Below is a small trained network, with its code and all its weights. Each question gives an input and a class and asks what happens when units are switched off, that is, made to give their printed mean instead of their output.

import numpy as np


def w(rows, s, z=0):
    codes = np.array(rows[::2]) - 128.0
    scale = np.full(codes.shape[1], s)
    scale[-1] = z or s
    return codes * scale


def norm(h):
    return h / np.sqrt((h * h).mean(-1, keepdims=True) + 1e-5)


def f(y):
    return np.maximum(y, 0)


def log_softmax(a):
    a = a - a.max(-1, keepdims=True)
    return a - np.log(np.exp(a).sum(-1, keepdims=True))


def net(x, mask):
    res = np.array(x, float).reshape(1, 4) / 4 @ E
    u = 0
    for l in range(3):
        y = f(norm(res) @ A[l][:, :-1].T + A[l][:, -1])
        res = res + np.where(mask[u : u + 10], y, B[l][:, -1]) @ B[l][:, :-1]
        u += 10
    return log_softmax(norm(res)[-1] @ U[:, :-1].T + U[:, -1])


A, B = {}, {}
E = w([
[128,136,47,108],'x0',
[225,76,106,113],'x1',
[136,147,43,178],'x2',
[94,2,146,140],'x3',
],0.0093)
A[0] = w([
[197,206,99,85,40],'L0N0',
[43,251,106,97,2],'L0N1',
[196,235,96,117,118],'L0N2',
[79,198,136,138,95],'L0N3',
[112,198,146,93,81],'L0N4',
[104,66,189,98,59],'L0N5',
[102,117,158,184,56],'L0N6',
[115,216,148,203,39],'L0N7',
[134,115,73,142,80],'L0N8',
[81,202,139,178,137],'L0N9',
],0.018,0.0036)
B[0] = w([
[198,116,125,218,218],'L0N0',
[3,130,95,144,235],'L0N1',
[205,177,104,212,254],'L0N2',
[95,150,100,79,195],'L0N3',
[115,98,52,109,190],'L0N4',
[118,120,181,180,206],'L0N5',
[188,125,148,118,165],'L0N6',
[189,141,168,49,201],'L0N7',
[146,121,61,126,167],'L0N8',
[132,186,161,38,208],'L0N9',
],0.028,0.0099)
A[1] = w([
[144,105,155,58,80],'L1N0',
[99,142,158,96,38],'L1N1',
[138,117,142,26,218],'L1N2',
[132,76,202,142,32],'L1N3',
[147,6,76,72,117],'L1N4',
[46,65,198,202,122],'L1N5',
[122,69,196,182,252],'L1N6',
[4,221,113,137,15],'L1N7',
[105,108,103,123,141],'L1N8',
[143,65,202,69,184],'L1N9',
],0.018,0.002)
B[1] = w([
[159,135,215,161,152],'L1N0',
[158,69,147,165,157],'L1N1',
[142,143,232,84,179],'L1N2',
[80,212,93,114,214],'L1N3',
[60,52,221,191,176],'L1N4',
[61,253,128,199,249],'L1N5',
[69,235,79,178,254],'L1N6',
[50,23,41,22,222],'L1N7',
[113,130,166,123,148],'L1N8',
[104,232,145,109,205],'L1N9',
],0.025,0.0095)
A[2] = w([
[110,40,162,113,135],'L2N0',
[185,116,237,90,94],'L2N1',
[129,97,3,66,167],'L2N2',
[94,29,193,205,130],'L2N3',
[90,124,166,158,80],'L2N4',
[229,141,70,212,164],'L2N5',
[166,141,175,180,72],'L2N6',
[16,142,111,136,96],'L2N7',
[81,125,172,111,194],'L2N8',
[47,102,88,43,253],'L2N9',
],0.02,0.003)
B[2] = w([
[112,77,82,121,167],'L2N0',
[202,170,140,91,156],'L2N1',
[123,59,194,117,203],'L2N2',
[134,141,2,124,185],'L2N3',
[117,122,91,107,167],'L2N4',
[155,86,199,214,252],'L2N5',
[118,94,110,147,179],'L2N6',
[87,121,129,79,249],'L2N7',
[176,125,92,126,187],'L2N8',
[114,78,197,161,228],'L2N9',
],0.042,0.012)
U = w([
[160,119,91,109,11],'0',
[170,164,187,70,141],'1',
[159,121,100,115,20],'2',
[181,90,144,237,176],'3',
[75,14,168,56,155],'4',
[108,56,6,144,114],'5',
[59,218,111,154,168],'6',
],0.022,0.012)

Each question gives the input, the list of numbers given to net, and the class t.
The units are the neurons (one row each of A and B). Each row of codes is followed by its name. A weight is (code - 128) times the scale printed after its matrix; where a second scale follows, it is the last column's (A, B and U).
mask holds one flag per neuron, layer by layer. A switched-off neuron (its flag False) gives its mean, the last column of its row in B, instead of its output. The means were averaged over made-up inputs and are rounded, as every weight is.
A unit's drop is (log p(t) with every unit on - log p(t) with that unit switched off) / (log p(t) with every unit on - log p(t) with every unit switched off).
The circuit of an input: a set's keep is (log p(t) with only the set's units on - log p(t) with every unit switched off) / (log p(t) with every unit on - log p(t) with every unit switched off). Starting from the 12 units with the biggest drops (on a tie, the unit counted first), units are removed one at a time, each time the one whose removal leaves the highest keep (on an exact tie, the one counted first), for as long as the keep stays at least 0.8.
units of the circuit, in order: the units of the circuit, biggest drop first
unit that matters most: the unit with the biggest drop
k most important neurons: the k neurons with the biggest drops, biggest first
top k neurons in layer l: the k neurons of layer l with the biggest drops, biggest first
drop when u is switched off: that unit's drop, to one decimal
input [-1,7,2,4], class 5: unit that matters most => L0N2
input [-2,-2,1,-8], class 4: 4 most important neurons => (L0N1 L0N3 L1N7 L0N9)
input [-4,-7,6,3], class 1: units of the circuit, in order => (L0N7 L0N9 L1N2)
input [4,-1,0,-8], class 3: 2 most important neurons => (L0N0 L0N2)
input [-4,-1,6,-3], class 1: 2 most important neurons => (L0N7 L0N9)
input [-8,5,6,1], class 5: 4 most important neurons => (L0N9 L0N2 L0N5 L0N0)
input [7,6,-3,4], class 5: 3 most important neurons => (L0N2 L0N9 L2N3)
input [-2,-2,1,0], class 1: 3 most important neurons => (L0N7 L0N9 L1N2)
input [7,2,8,8], class 5: 2 most important neurons => (L1N4 L0N2)
input [5,7,8,4], class 5: 2 most important neurons => (L0N2 L1N4)
input [-4,3,4,2], class 5: 3 most important neurons => (L0N2 L0N9 L0N5)
input [-6,-4,2,-2], class 1: 3 most important neurons => (L0N7 L0N9 L1N2)
input [2,8,6,2], class 5: 3 most important neurons => (L0N2 L1N4 L2N3)
input [3,-6,-2,-5], class 4: unit that matters most => L0N1
input [-7,1,-8,-5], class 1: top 2 neurons in layer 1 => (L1N5 L1N6)
input [-4,-5,4,3], class 1: drop when L0N0 is switched off => 0.0
input [-6,-6,-5,-2], class 4: 2 most important neurons => (L1N7 L0N1)
input [-8,1,8,8], class 6: drop when L0N2 is switched off => 1.4
input [6,-7,1,-8], class 4: drop when L0N1 is switched off => 0.9
input [-6,3,-1,1], class 6: unit that matters most => L0N2
